Below is a small trained network, with its code and all its weights. Each question gives an input and a target symbol and asks what happens when units are switched off, that is, made to give their printed mean instead of their output.

import numpy as np


def w(rows, s, z=0):
    codes = np.array(rows[::2]) - 128.0
    scale = np.full(codes.shape[1], s)
    scale[-1] = z or s
    return codes * scale


def f(y):
    return np.maximum(y, 0)


def softmax(a):
    e = np.exp(a - a.max(-1, keepdims=True))
    return e / e.sum(-1, keepdims=True)


def log_softmax(a):
    a = a - a.max(-1, keepdims=True)
    return a - np.log(np.exp(a).sum(-1, keepdims=True))


def net(x, mask):
    ids = ['βγδεζλμξπτφω'.index(c) for c in x.split()]
    T = len(ids)
    res = E[ids] + P[:T]
    u = 0
    for l in range(2):
        r = res
        for j in range(3):
            rows = slice(3 * j, 3 * j + 3)
            q, k, v = (r @ M[l][rows].T for M in (Q, K, V))
            z = softmax(np.where(np.tri(T) > 0, q @ k.T / 3**0.5, -1e9)) @ v
            o = O[l][rows]
            res = res + np.where(mask[u + j], z, o[:, -1]) @ o[:, :-1]
        u += 3
        y = f(res @ A[l][:, :-1].T + A[l][:, -1])
        res = res + np.where(mask[u : u + 8], y, B[l][:, -1]) @ B[l][:, :-1]
        u += 8
    return log_softmax(res[-1] @ U[:, :-1].T + U[:, -1])


Q, K, V, O, A, B = {}, {}, {}, {}, {}, {}
E = w([
[31,100,94,46,154],'β',
[194,181,71,111,152],'γ',
[124,217,128,114,123],'δ',
[142,51,93,100,83],'ε',
[31,8,112,165,81],'ζ',
[112,53,115,39,160],'λ',
[149,190,161,108,193],'μ',
[204,183,122,59,167],'ξ',
[117,125,198,215,86],'π',
[187,102,190,176,80],'τ',
[60,228,52,79,188],'φ',
[207,90,163,227,87],'ω',
],0.012)
P = w([
[133,149,158,44,2],'0',
[115,124,100,200,80],'1',
[129,133,96,192,101],'2',
[132,130,97,181,121],'3',
[139,130,93,172,139],'4',
[142,125,96,160,156],'5',
[145,117,96,157,175],'6',
[149,114,95,147,192],'7',
[159,106,96,139,207],'8',
[162,101,88,135,221],'9',
[178,91,81,126,232],'10',
[167,100,97,113,221],'11',
],0.0085)
Q[0] = w([
[83,98,114,139,134],'0.h0',
[100,123,166,128,86],'0.h0',
[159,157,108,128,175],'0.h0',
[98,87,144,109,117],'0.h1',
[143,136,141,131,144],'0.h1',
[159,149,117,111,118],'0.h1',
[178,224,117,118,172],'0.h2',
[218,112,203,203,139],'0.h2',
[183,83,187,249,91],'0.h2',
],0.018)
K[0] = w([
[47,129,101,129,196],'0.h0',
[99,119,166,200,153],'0.h0',
[157,157,116,59,69],'0.h0',
[119,32,132,142,80],'0.h1',
[158,158,147,139,172],'0.h1',
[154,168,135,107,114],'0.h1',
[217,144,156,50,76],'0.h2',
[167,119,106,61,243],'0.h2',
[156,107,90,124,246],'0.h2',
],0.011)
V[0] = w([
[148,148,123,64,42],'0.h0',
[123,139,44,103,135],'0.h0',
[145,44,97,186,198],'0.h0',
[193,118,101,165,164],'0.h1',
[84,112,123,94,106],'0.h1',
[185,133,131,201,145],'0.h1',
[111,83,253,86,176],'0.h2',
[177,92,113,85,164],'0.h2',
[175,88,76,121,48],'0.h2',
],0.0078)
O[0] = w([
[107,198,94,105,111,235],'0.h0',
[29,97,49,93,146,177],'0.h0',
[165,49,124,206,154,61],'0.h0',
[135,138,71,211,136,193],'0.h1',
[136,103,149,85,138,92],'0.h1',
[135,148,88,200,90,182],'0.h1',
[163,226,95,110,2,14],'0.h2',
[163,156,122,217,122,129],'0.h2',
[166,168,128,137,252,254],'0.h2',
],0.0066,0.0033)
A[0] = w([
[113,96,134,158,4,108],'0.n0',
[174,98,167,177,85,203],'0.n1',
[115,77,122,128,122,254],'0.n2',
[139,106,131,167,155,84],'0.n3',
[75,144,99,59,147,227],'0.n4',
[136,153,205,122,45,137],'0.n5',
[164,214,93,100,127,148],'0.n6',
[112,157,60,102,197,163],'0.n7',
],0.011,0.0049)
B[0] = w([
[66,232,94,170,2,146],'0.n0',
[96,117,134,228,88,184],'0.n1',
[136,73,108,97,42,182],'0.n2',
[101,75,223,120,141,161],'0.n3',
[34,107,119,106,184,211],'0.n4',
[175,166,219,34,63,142],'0.n5',
[131,212,176,159,213,213],'0.n6',
[40,157,95,163,144,250],'0.n7',
],0.0069,0.011)
Q[1] = w([
[166,150,162,144,139],'1.h0',
[148,165,123,73,131],'1.h0',
[122,246,110,145,181],'1.h0',
[171,74,133,160,136],'1.h1',
[137,149,135,151,165],'1.h1',
[154,177,165,146,159],'1.h1',
[182,89,181,122,122],'1.h2',
[108,148,144,156,106],'1.h2',
[130,92,109,104,145],'1.h2',
],0.011)
K[1] = w([
[103,185,191,106,175],'1.h0',
[141,171,156,122,69],'1.h0',
[159,142,183,67,118],'1.h0',
[166,125,56,160,165],'1.h1',
[145,189,137,81,197],'1.h1',
[166,254,176,90,163],'1.h1',
[160,84,164,146,152],'1.h2',
[86,159,137,149,156],'1.h2',
[152,57,103,66,115],'1.h2',
],0.008)
V[1] = w([
[42,136,111,132,104],'1.h0',
[131,204,127,191,141],'1.h0',
[68,131,111,100,184],'1.h0',
[109,135,95,102,225],'1.h1',
[146,141,254,37,108],'1.h1',
[165,85,122,187,76],'1.h1',
[145,125,76,174,119],'1.h2',
[135,173,82,159,177],'1.h2',
[143,182,181,123,167],'1.h2',
],0.0088)
O[1] = w([
[79,101,39,118,146,219],'1.h0',
[63,164,154,221,255,175],'1.h0',
[119,130,67,166,96,214],'1.h0',
[130,66,205,174,35,210],'1.h1',
[229,100,30,231,197,137],'1.h1',
[111,206,134,95,171,6],'1.h1',
[140,156,150,65,79,107],'1.h2',
[130,180,141,184,36,216],'1.h2',
[102,145,67,213,81,187],'1.h2',
],0.0062,0.012)
A[1] = w([
[122,148,123,145,7,222],'1.n0',
[206,211,184,192,87,147],'1.n1',
[50,144,89,102,209,121],'1.n2',
[211,35,147,200,106,104],'1.n3',
[67,107,76,161,166,3],'1.n4',
[254,93,116,179,72,185],'1.n5',
[63,173,174,143,72,183],'1.n6',
[110,180,93,241,89,49],'1.n7',
],0.0071,0.006)
B[1] = w([
[96,166,45,83,121,196],'1.n0',
[126,203,182,35,151,170],'1.n1',
[150,71,105,171,44,179],'1.n2',
[66,88,172,47,144,176],'1.n3',
[176,95,212,139,58,183],'1.n4',
[177,79,112,2,188,172],'1.n5',
[121,115,28,134,214,198],'1.n6',
[192,142,207,101,73,254],'1.n7',
],0.0073,0.023)
U = w([
[87,124,1,115,188,255],'β',
[79,69,219,101,108,168],'γ',
[150,83,115,108,115,69],'δ',
[157,84,169,157,120,91],'ε',
[144,112,70,172,183,82],'ζ',
[152,162,144,62,79,57],'λ',
[112,207,79,118,116,58],'μ',
[142,145,216,105,67,101],'ξ',
[159,165,100,145,161,123],'π',
[161,112,161,93,194,137],'τ',
[122,133,122,219,82,118],'φ',
[91,177,192,128,191,193],'ω',
],0.0087,0.0064)

Each question gives the input, a string of symbols that net reads in full, and the target symbol t.
The units are the heads (3 rows each of Q, K, V and O) and the neurons (one row each of A and B). Each row of codes is followed by its name. A weight is (code - 128) times the scale printed after its matrix; where a second scale follows, it is the last column's (O, A, B and U).
mask holds one flag per unit, layer by layer, with each layer's heads first. A switched-off unit (its flag False) gives its mean, the last column of its rows in O or B, instead of its output. The means were averaged over made-up inputs and are rounded, as every weight is.
A unit's drop is (log p(t) with every unit on - log p(t) with that unit switched off) / (log p(t) with every unit on - log p(t) with every unit switched off).
top k neurons: the k neurons with the biggest drops, biggest first
top k neurons in layer l: the k neurons of layer l with the biggest drops, biggest first
which heads matter: for each layer, one digit per head in row order, 1 if its drop is at least 0.15 and else 0, layers parted by /
input ω γ ε, target β: top 2 neurons	1.n7, 1.n4
input τ γ β μ τ μ γ γ τ ζ, target β: which heads matter	001 / 110
input ξ γ γ γ, target ξ: top 3 neurons	1.n7, 0.n6, 1.n6
input λ γ δ γ γ β ω, target β: which heads matter	001 / 110
input λ ω γ γ γ φ τ μ γ ω φ δ, target λ: which heads matter	111 / 111
input γ γ μ φ ω φ δ, target φ: which heads matter	100 / 100
input λ ξ β γ ω γ γ μ γ ω μ, target λ: which heads matter	111 / 111
input ζ γ δ γ δ, target β: top 4 neurons	0.n6, 1.n7, 1.n4, 0.n2
input γ γ δ λ ζ ω, target λ: top 2 neurons	1.n7, 1.n0
input γ λ ω ω γ γ ξ γ γ, target φ: which heads matter	100 / 000
input γ γ μ φ ζ τ ζ π, target φ: which heads matter	101 / 110
input δ γ ζ π λ γ γ τ ζ γ φ γ, target ε: which heads matter	110 / 010
input μ μ γ μ δ ζ, target β: top 3 neurons	1.n7, 0.n0, 1.n4
input δ τ ω δ β γ τ, target γ: which heads matter	100 / 000
input ζ τ γ, target β: top 2 neurons	1.n7, 0.n6
input ω π λ ω, target λ: which heads matter	101 / 100
input μ μ ω λ γ, target τ: which heads matter	011 / 010
input μ γ μ, target τ: top 3 neurons	0.n5, 1.n5, 0.n7
input λ ω γ γ γ ξ ω γ γ, target λ: which heads matter	111 / 111
input φ γ γ δ ζ γ ω, target γ: top 2 neurons	1.n3, 0.n3
input λ μ λ ω ω μ γ ω φ τ ω, target φ: which heads matter	001 / 110
input π δ ω, target ω: which heads matter	101 / 110
input γ γ ζ γ γ δ δ ω δ γ ε ξ, target φ: which heads matter	100 / 000
input λ φ ε γ γ ω γ, target λ: top 3 neurons	1.n7, 0.n5, 1.n5
input ε ω δ β γ ω ζ ε ε ω τ, target γ: top 3 neurons	1.n3, 0.n3, 0.n7
input δ μ γ γ γ μ μ γ δ, target ε: top 3 neurons in layer 0	0.n5, 0.n6, 0.n4
input ε β γ, target μ: top 2 neurons	0.n6, 1.n0
input β τ γ μ λ γ ω δ, target δ: top 2 neurons in layer 1	1.n5, 1.n7
input ω λ γ ζ π π, target γ: top 2 neurons in layer 0	0.n7, 0.n6
